Here is a tiny trained network, its code and every weight. The questions are about switching its units off for an input and a class, where a switched-off unit gives its printed mean instead of its output.

import numpy as np


def w(rows, s, z=0):
    codes = np.array(rows[::2]) - 128.0
    scale = np.full(codes.shape[1], s)
    scale[-1] = z or s
    return codes * scale


def f(y):
    return y / 2 * (1 + np.tanh(0.7978845608 * (y + 0.044715 * y**3)))


def log_softmax(a):
    a = a - a.max(-1, keepdims=True)
    return a - np.log(np.exp(a).sum(-1, keepdims=True))


def net(x, mask):
    res = np.array(x, float).reshape(1, 3) / 4 @ E
    y = f(res @ A[0][:, :-1].T + A[0][:, -1])
    res = res + np.where(mask, y, B[0][:, -1]) @ B[0][:, :-1]
    return log_softmax(res[-1] @ U[:, :-1].T + U[:, -1])


A, B = {}, {}
E = w([
[99,136,143,170,66,119,82,123,200],'x0',
[126,209,241,152,126,107,157,180,126],'x1',
[240,162,150,133,34,89,179,8,150],'x2',
],0.014)
A[0] = w([
[76,165,199,148,121,133,149,173,95,132],'neuron 1',
[176,135,144,102,97,125,143,166,76,14],'neuron 2',
[93,153,129,165,68,119,96,132,196,89],'neuron 3',
[244,129,136,131,100,106,183,57,134,98],'neuron 4',
[123,120,65,107,74,141,109,148,110,99],'neuron 5',
[92,117,61,65,158,190,180,134,84,214],'neuron 6',
[121,130,144,187,56,126,131,123,246,251],'neuron 7',
[50,121,130,106,197,158,79,184,160,138],'neuron 8',
],0.012,0.0024)
B[0] = w([
[170,172,50,151,174,132,167,190,116,202],'neuron 1',
[40,125,120,169,149,91,127,141,143,145],'neuron 2',
[102,135,144,120,78,105,109,26,169,191],'neuron 3',
[117,68,197,111,46,157,143,97,82,246],'neuron 4',
[116,171,84,162,172,129,156,44,162,166],'neuron 5',
[101,95,133,70,137,133,179,86,91,221],'neuron 6',
[96,125,197,135,119,66,166,9,134,222],'neuron 7',
[226,126,153,77,114,158,76,139,51,254],'neuron 8',
],0.012,0.018)
U = w([
[127,44,185,56,69,155,140,112,82,165],'0',
[168,108,101,152,137,127,1,198,148,4],'1',
[162,167,5,149,208,207,125,253,121,151],'2',
[58,112,126,209,129,92,167,93,224,125],'3',
],0.0091,0.0038)

Each question gives the input, the list of numbers given to net, and the class t.
The units are the neurons (one row each of A and B). Each row of codes is followed by its name. A weight is (code - 128) times the scale printed after its matrix; where a second scale follows, it is the last column's (A, B and U).
mask holds one flag per neuron, in row order. A switched-off neuron (its flag False) gives its mean, the last column of its row in B, instead of its output. The means were averaged over made-up inputs and are rounded, as every weight is.
A unit's drop is (log p(t) with every unit on - log p(t) with that unit switched off) / (log p(t) with every unit on - log p(t) with every unit switched off).
The circuit of an input: a set's keep is (log p(t) with only the set's units on - log p(t) with every unit switched off) / (log p(t) with every unit on - log p(t) with every unit switched off). Starting from all 8 units, units are removed one at a time, each time the one whose removal leaves the highest keep (on an exact tie, the one counted first), for as long as the keep stays at least 0.8.
circuit, biggest first: the units of the circuit, biggest drop first
k most important neurons: the k neurons with the biggest drops, biggest first
drop of u: that unit's drop, to one decimal
input [2,5,-2], class 2: circuit, biggest first	neuron 1; neuron 4
input [3,-8,1], class 3: circuit, biggest first	neuron 8
input [5,5,-3], class 1: 3 most important neurons	neuron 4; neuron 1; neuron 6
input [4,-6,-1], class 3: 3 most important neurons	neuron 4; neuron 8; neuron 5
input [7,3,4], class 3: 2 most important neurons	neuron 8; neuron 7
input [1,2,-1], class 2: 2 most important neurons	neuron 4; neuron 7
input [7,0,-2], class 3: 2 most important neurons	neuron 4; neuron 6
input [-3,3,0], class 2: 2 most important neurons	neuron 7; neuron 4
input [4,6,-4], class 2: 2 most important neurons	neuron 1; neuron 4
input [4,-6,1], class 3: drop of neuron 8	0.2
input [-1,8,0], class 2: drop of neuron 1	0.1
input [7,-8,1], class 3: drop of neuron 2	0.0
